Below is a small trained network, with its code and all its weights. Each question gives an input and a class and asks what happens when units are switched off, that is, made to give their printed mean instead of their output.

import numpy as np


def w(rows, s, z=0):
    codes = np.array(rows[::2]) - 128.0
    scale = np.full(codes.shape[1], s)
    scale[-1] = z or s
    return codes * scale


def f(y):
    return y / 2 * (1 + np.tanh(0.7978845608 * (y + 0.044715 * y**3)))


def log_softmax(a):
    a = a - a.max(-1, keepdims=True)
    return a - np.log(np.exp(a).sum(-1, keepdims=True))


def net(x, mask):
    res = np.array(x, float).reshape(1, 7) / 4 @ E
    y = f(res @ A[0][:, :-1].T + A[0][:, -1])
    res = res + np.where(mask, y, B[0][:, -1]) @ B[0][:, :-1]
    return log_softmax(res[-1] @ U[:, :-1].T + U[:, -1])


A, B = {}, {}
E = w([
[163,76,141,55,39,123,101,53,130,37,148,191],'x0',
[93,95,95,193,101,135,105,174,218,86,142,147],'x1',
[59,15,106,199,99,124,86,118,26,89,179,119],'x2',
[152,78,201,212,171,74,177,157,172,142,10,254],'x3',
[161,115,134,78,117,4,202,81,105,125,118,180],'x4',
[245,121,96,55,69,156,22,167,99,184,123,94],'x5',
[124,198,153,71,198,94,61,86,165,236,167,104],'x6',
],0.008)
A[0] = w([
[164,152,91,98,128,81,165,139,137,127,108,103,189],'n1',
[117,136,130,114,116,104,159,126,113,118,122,120,81],'n2',
[97,113,84,130,129,123,93,126,97,127,186,79,153],'n3',
[144,144,137,107,161,138,126,134,175,104,106,145,96],'n4',
[136,98,130,111,82,134,127,139,140,114,118,136,254],'n5',
[125,94,138,153,125,108,140,84,96,92,111,151,228],'n6',
[144,116,136,91,84,155,108,134,108,100,157,137,164],'n7',
[142,160,115,119,117,193,82,142,72,161,144,64,116],'n8',
[156,110,92,87,8,146,104,113,112,83,148,119,154],'n9',
[128,150,92,111,133,109,142,155,157,136,134,122,115],'n10',
[173,111,141,121,123,106,82,128,104,160,89,157,141],'n11',
[116,112,140,106,136,107,148,126,135,136,106,145,111],'n12',
[122,147,118,166,126,134,124,156,170,123,118,138,203],'n13',
[154,155,122,93,131,147,122,108,132,153,123,114,91],'n14',
[97,68,124,184,119,157,141,171,108,99,110,165,171],'n15',
],0.017,0.0037)
B[0] = w([
[85,179,173,108,161,127,178,105,123,87,99,116,179],'n1',
[130,124,117,126,140,89,137,138,108,135,116,150,144],'n2',
[110,67,136,140,90,190,81,87,136,150,119,168,211],'n3',
[100,156,156,168,116,130,108,124,112,126,130,117,168],'n4',
[136,158,137,134,148,120,145,125,125,88,109,91,183],'n5',
[142,116,112,87,167,65,142,160,88,97,141,139,201],'n6',
[173,115,90,128,104,95,143,126,172,138,149,119,194],'n7',
[121,125,42,140,114,120,108,184,119,113,167,81,225],'n8',
[248,119,85,94,134,91,173,101,170,132,90,94,253],'n9',
[105,160,166,128,127,136,149,141,117,140,108,137,154],'n10',
[143,138,160,109,167,137,173,106,204,156,56,138,181],'n11',
[116,135,138,140,123,139,123,152,114,114,138,142,155],'n12',
[101,169,159,166,122,144,105,117,116,142,109,86,183],'n13',
[142,150,115,152,138,112,124,112,108,94,132,110,171],'n14',
[129,173,84,163,151,79,143,102,95,92,121,56,225],'n15',
],0.016,0.02)
U = w([
[168,172,101,120,167,50,173,119,140,100,96,56,232],'0',
[158,48,75,59,101,151,93,106,186,169,164,159,60],'1',
[59,153,111,199,104,178,45,160,72,120,173,100,57],'2',
[91,154,255,136,146,236,110,38,212,179,66,193,202],'3',
[92,41,134,133,123,125,115,47,30,121,134,179,3],'4',
[86,184,220,31,174,98,154,146,74,115,144,236,74],'5',
],0.0097,0.0034)

Each question gives the input, the list of numbers given to net, and the class t.
The units are the neurons (one row each of A and B). Each row of codes is followed by its name. A weight is (code - 128) times the scale printed after its matrix; where a second scale follows, it is the last column's (A, B and U).
mask holds one flag per neuron, in row order. A switched-off neuron (its flag False) gives its mean, the last column of its row in B, instead of its output. The means were averaged over made-up inputs and are rounded, as every weight is.
A unit's drop is (log p(t) with every unit on - log p(t) with that unit switched off) / (log p(t) with every unit on - log p(t) with every unit switched off).
The circuit of an input: a set's keep is (log p(t) with only the set's units on - log p(t) with every unit switched off) / (log p(t) with every unit on - log p(t) with every unit switched off). Starting from the 12 units with the biggest drops (on a tie, the unit counted first), units are removed one at a time, each time the one whose removal leaves the highest keep (on an exact tie, the one counted first), for as long as the keep stays at least 0.8.
circuit, biggest first: the units of the circuit, biggest drop first
k most important neurons: the k neurons with the biggest drops, biggest first
drop of u: that unit's drop, to one decimal
input [3,1,5,-5,-7,8,0], class 1: circuit, biggest first : (n3)
input [5,-8,3,-5,2,-6,-1], class 1: circuit, biggest first : (n15 n3 n1)
input [1,8,-1,-5,-3,3,1], class 1: circuit, biggest first : (n3 n15)
input [6,-6,-5,8,3,-3,-5], class 5: 2 most important neurons : (n9 n8)
input [2,3,1,-5,1,5,3], class 1: 2 most important neurons : (n3 n15)
input [3,-8,7,3,-8,-3,1], class 2: 2 most important neurons : (n9 n11)
input [-1,-5,-8,7,5,-3,5], class 3: 2 most important neurons : (n6 n11)
input [-6,-6,8,-3,-2,2,3], class 2: drop of n3 : 0.0
input [6,7,0,-8,5,-4,2], class 1: circuit, biggest first : (n3 n15)
input [3,-2,8,-3,6,7,2], class 1: drop of n15 : 0.4
input [0,-5,8,1,1,0,4], class 4: drop of n9 : 0.3
input [5,0,-8,4,3,-4,4], class 5: drop of n15 : 0.0
